[[133 129 136 115 117 135 137]
 [137 113 123 122 118 144 124]
 [109 137 130 110 118 124 134]
 [120 127 116 129 127 129 113]
 [118 126 108 133 129 128 110]
 [106 140 130 109 118 124 136]
 [115 141 126 133 140 117 127]
 [107 140 112 142 147 113 114]
 [127 118 114 129 123 134 111]
 [150 119 124 156 140 131 119]
 [129 118 115 127 121 137 115]
 [127 140 143 130 136 114 141]
 [110 135 121 127 132 123 124]]
Indices start at 0.
The bottom-right entry -> 124
The top-right entry is 137
The entry at row 2, column 1 is 137
What is the entry in the bottom-left corner?
A: 110
The entry at row 0, column 2 -> 136
The entry directly below the smallest entry -> 115
The top-left entry -> 133
The entry in row 1 and column 0: 137
What is the maximum?
A: 156
The entry directly below the centre entry: 142
What is the entry at the centre?
A: 133
The entry directly above the smallest entry is 118
What is the entry just right of the centre entry?
A: 140
What is the entry just left of the largest entry?
A: 124
The entry in row 2 and column 0: 109
The entry directly above the largest entry is 129
The entry in row 2 and column 2 is 130
The minimum -> 106
What is the entry directly above the centre entry?
A: 109
What is the entry just right of 132?
A: 123
The entry just right of the largest entry: 140
What is the top entry of the column that holds the largest entry?
A: 115
What is the entry in row 1 and column 1?
A: 113

[[124 130 119 130 118 118 132 128]
 [112 132 123 129 125 120 141 116]
 [124 153 143 128 140 145 141 137]
 [134 130 124 119 118 133 126 142]
 [133 127 116 110 112 130 125 143]
 [122 154 147 127 144 150 144 135]
 [132 119 133 131 135 127 118 120]
 [141 109 115 117 119 118 111 127]
 [124 134 116 114 113 127 133 139]
 [125 146 142 122 137 152 139 138]
 [119 135 116 119 114 125 137 132]
 [153 124 136 133 135 138 113 126]
 [135 119 132 121 132 141 121 127]
 [155 124 135 133 135 137 113 126]]
Rows and columns are numbered from 0.
The top-right entry -> 128
The entry directly above 147: 116
What is the entry in row 1 and column 0?
Answer: 112
The entry at row 0, column 1 -> 130
What is the entry in row 2 and column 0?
Answer: 124
What is the entry at row 0, column 2?
Answer: 119
The entry just left of 154: 122
The entry in row 2 and column 1 is 153
What is the bottom entry of the column that holds the largest entry?
Answer: 155
The entry just right of 110 -> 112
The top-left entry -> 124
What is the entry directly above 131?
Answer: 127
What is the entry in the bottom-right corner?
Answer: 126
The minimum: 109
The entry just right of the largest entry: 124
The entry in row 2 and column 2 is 143
The entry in row 1 and column 2: 123
What is the entry just right of 109?
Answer: 115
What is the entry directly above 129?
Answer: 130
What is the entry just right of 150?
Answer: 144
The entry just left of the smallest entry: 141
The entry directly above the largest entry: 135

x =
[[123 128 128 134 125 131 134 124 125 128 136 132 135]
 [142 136 136 124 132 117 112 132 128 115 116 122 118]
 [121 121 121 132 114 132 136 112 127 135 137 147 135]
 [135 122 124 114 134 127 127 135 141 142 122 122 121]
 [123 139 138 145 125 127 127 124 113 106 137 130 139]
 [136 125 125 120 123 124 123 123 133 131 122 134 122]
 [126 129 128 134 119 127 128 117 123 122 132 139 132]
 [120 130 132 133 144 136 139 146 129 132 139 109 138]
 [116 122 122 137 114 135 140 112 124 132 142 147 141]
 [134 135 135 132 126 121 119 125 122 114 125 129 127]
 [134 141 140 137 128 119 116 127 117 104 125 125 128]
 [124 135 135 140 126 128 128 125 118 114 135 129 136]
 [129 119 119 120 119 129 131 119 136 142 128 140 126]
 [122 133 133 140 123 129 131 122 119 117 137 133 138]
 [130 132 132 129 134 126 126 134 128 124 128 120 128]]
The first entry in reading order: 123
Which number is the fifth-last entry, reading row by row?
Answer: 128
The fourth entry from the end, reading row by row: 124
Which number is the second smallest entry?
Answer: 106
The bottom-left entry: 130
Which number is the entry just left of the smallest entry?
Answer: 117
Which number is the entry in the top-right corner?
Answer: 135
Which number is the 3rd entry from the end, reading row by row?
Answer: 128
Which number is the smallest entry in the last column?
Answer: 118
Which number is the largest entry in the first column?
Answer: 142
The entry in the bottom-right corner: 128
The entry directly above the centre entry: 128
The largest entry in the first row is 136
The entry directly above the smallest entry -> 114
The 3rd smallest entry is 109
Which number is the minimum?
Answer: 104
Which number is the second entry in reading order?
Answer: 128
The 5th entry, reading row by row: 125
Which number is the last entry in the row that holds the smallest entry?
Answer: 128
The entry directly below the smallest entry -> 114
The first entry of the smallest entry's row -> 134
The entry just right of the smallest entry is 125
The 2nd entry on the main diagonal is 136
Which number is the largest entry in the last column?
Answer: 141

B =
[[141 114 118 136 112 121 115 112 116 143 139]
 [116 128 121 141 116 129 121 102 127 106 128]]
The entry just right of the smallest entry: 127
Which number is the second entry from the end, reading row by row?
Answer: 106
Which number is the 2nd entry, reading row by row?
Answer: 114
The largest entry in the last row: 141
Which number is the first entry of the smallest entry's row?
Answer: 116
Which number is the 1st entry, reading row by row?
Answer: 141
The bottom-right entry: 128
Which number is the fifth entry, reading row by row?
Answer: 112

Questions about the array below.
1) Give the second entry in reading order.
2) Give the last entry of the smallest entry's row.
3) Give the entry directly below 110.
4) Give the entry just right of 145.
5) Give the second largest entry.
6) Give the entry directly above the smallest entry.
7) Give the entry just left of 125.
8) Give the first entry, reading row by row.
[[110 138 146 115 136 140 138]
 [128 124 125 114 145 140 139]
 [111 123 121 102 122 151 143]]
1) 138
2) 143
3) 128
4) 140
5) 146
6) 114
7) 124
8) 110
